Below are the code and all the weights of a small trained network. Each question names an input and a class and asks about switching units off, where a switched-off unit gives its printed mean instead of its output.

import numpy as np


def w(rows, s, z=0):
    codes = np.array(rows[::2]) - 128.0
    scale = np.full(codes.shape[1], s)
    scale[-1] = z or s
    return codes * scale


def norm(h):
    return h / np.sqrt((h * h).mean(-1, keepdims=True) + 1e-5)


def f(y):
    return np.maximum(y, 0)


def log_softmax(a):
    a = a - a.max(-1, keepdims=True)
    return a - np.log(np.exp(a).sum(-1, keepdims=True))


def net(x, mask):
    res = np.array(x, float).reshape(1, 5) / 4 @ E
    u = 0
    for l in range(2):
        y = f(norm(res) @ A[l][:, :-1].T + A[l][:, -1])
        res = res + np.where(mask[u : u + 11], y, B[l][:, -1]) @ B[l][:, :-1]
        u += 11
    return log_softmax(norm(res)[-1] @ U[:, :-1].T + U[:, -1])


A, B = {}, {}
E = w([
[128,128,125,127,128,128,128,127],'x0',
[169,157,212,97,2,178,49,57],'x1',
[54,139,149,183,52,187,203,173],'x2',
[125,127,129,126,129,128,130,122],'x3',
[193,14,48,207,153,186,172,125],'x4',
],0.0092)
A[0] = w([
[98,180,158,116,117,122,93,96,145],'L0N1',
[214,44,137,166,85,220,142,89,32],'L0N2',
[131,154,99,68,222,1,93,122,2],'L0N3',
[88,101,129,169,127,135,219,188,23],'L0N4',
[119,121,104,128,218,29,222,176,191],'L0N5',
[95,146,136,129,70,230,217,155,146],'L0N6',
[186,29,51,224,169,178,185,119,65],'L0N7',
[41,183,130,107,131,77,162,186,12],'L0N8',
[136,73,76,191,52,244,207,153,75],'L0N9',
[2,160,119,144,136,163,249,217,86],'L0N10',
[158,107,152,117,96,123,68,50,88],'L0N11',
],0.0083,0.0085)
B[0] = w([
[86,115,152,143,225,110,164,181,201],'L0N1',
[211,106,67,208,116,68,139,18,185],'L0N2',
[38,113,141,159,82,254,77,107,170],'L0N3',
[140,194,115,133,99,53,153,153,172],'L0N4',
[60,179,200,94,53,195,110,152,255],'L0N5',
[58,95,157,242,54,133,85,128,234],'L0N6',
[127,136,111,4,192,208,164,211,241],'L0N7',
[164,167,134,208,123,36,195,150,161],'L0N8',
[54,91,233,237,78,115,19,82,231],'L0N9',
[195,222,99,141,155,13,205,119,238],'L0N10',
[123,148,93,145,176,33,162,142,179],'L0N11',
],0.0077,0.0088)
A[1] = w([
[125,137,148,98,114,121,129,89,104],'L1N1',
[165,49,123,161,117,174,108,94,152],'L1N2',
[147,178,152,91,172,19,109,135,90],'L1N3',
[216,71,65,132,141,134,125,105,64],'L1N4',
[204,104,67,122,121,112,120,84,42],'L1N5',
[50,127,165,204,59,147,156,176,142],'L1N6',
[110,141,150,101,86,121,88,129,139],'L1N7',
[158,192,89,57,84,148,180,171,119],'L1N8',
[154,104,130,53,144,194,156,164,55],'L1N9',
[202,123,75,124,111,117,156,88,33],'L1N10',
[182,105,117,3,137,196,142,140,3],'L1N11',
],0.012,0.005)
B[1] = w([
[130,126,114,134,113,160,147,139,139],'L1N1',
[175,143,126,128,105,79,155,125,163],'L1N2',
[158,62,99,190,96,148,121,99,185],'L1N3',
[76,197,158,113,162,77,178,172,148],'L1N4',
[83,151,150,89,131,135,130,172,144],'L1N5',
[151,115,87,6,201,178,116,134,252],'L1N6',
[138,107,88,137,144,144,168,166,165],'L1N7',
[174,81,129,169,79,107,89,70,150],'L1N8',
[156,51,134,164,87,150,67,70,147],'L1N9',
[66,146,131,76,141,102,153,164,139],'L1N10',
[174,89,158,241,53,85,87,57,146],'L1N11',
],0.012,0.016)
U = w([
[54,143,122,45,187,210,122,172,159],'0',
[154,58,132,187,98,151,85,62,2],'1',
[145,196,130,155,143,8,196,142,193],'2',
],0.018,0.0008)

Each question gives the input, the list of numbers given to net, and the class t.
The units are the neurons (one row each of A and B). Each row of codes is followed by its name. A weight is (code - 128) times the scale printed after its matrix; where a second scale follows, it is the last column's (A, B and U).
mask holds one flag per neuron, layer by layer. A switched-off neuron (its flag False) gives its mean, the last column of its row in B, instead of its output. The means were averaged over made-up inputs and are rounded, as every weight is.
A unit's drop is (log p(t) with every unit on - log p(t) with that unit switched off) / (log p(t) with every unit on - log p(t) with every unit switched off).
The circuit of an input: a set's keep is (log p(t) with only the set's units on - log p(t) with every unit switched off) / (log p(t) with every unit on - log p(t) with every unit switched off). Starting from the 12 units with the biggest drops (on a tie, the unit counted first), units are removed one at a time, each time the one whose removal leaves the highest keep (on an exact tie, the one counted first), for as long as the keep stays at least 0.8.
circuit, biggest first: the units of the circuit, biggest drop first
k most important neurons: the k neurons with the biggest drops, biggest first
top k neurons in layer l: the k neurons of layer l with the biggest drops, biggest first
drop of u: that unit's drop, to one decimal
input [6,0,2,3,7], class 0: most important neuron => (L0N7)
input [4,5,0,-5,7], class 2: top 3 neurons in layer 0 => (L0N2, L0N5, L0N7)
input [-7,-7,-1,1,1], class 1: 3 most important neurons => (L1N8, L0N9, L0N6)
input [7,-2,2,3,7], class 0: 2 most important neurons => (L0N9, L0N7)
input [-1,3,-2,3,-7], class 1: circuit, biggest first => (L1N3, L0N5)
input [6,0,2,0,4], class 0: top 2 neurons in layer 1 => (L1N6, L1N3)
input [-4,-1,3,3,7], class 0: 2 most important neurons => (L0N7, L0N9)
input [1,-8,-8,-1,1], class 1: top 2 neurons in layer 0 => (L0N9, L0N6)
input [5,1,-7,-5,-6], class 1: 3 most important neurons => (L1N3, L1N6, L0N5)
input [2,-8,-2,-3,2], class 1: 4 most important neurons => (L0N9, L0N6, L1N8, L0N7)
input [-7,0,1,0,6], class 0: 4 most important neurons => (L0N9, L0N7, L1N3, L1N11)
input [-7,1,-8,-4,6], class 2: 2 most important neurons => (L1N4, L0N2)
input [6,-7,7,-7,-1], class 2: 2 most important neurons => (L0N10, L0N4)
input [-2,-3,3,4,-6], class 2: circuit, biggest first => (L0N10)
input [4,5,-2,4,-5], class 1: drop of L1N3 => 4.3
input [-2,6,-6,-3,-6], class 1: drop of L1N6 => 0.2
input [-3,-6,8,-7,-6], class 2: drop of L0N10 => 1.5
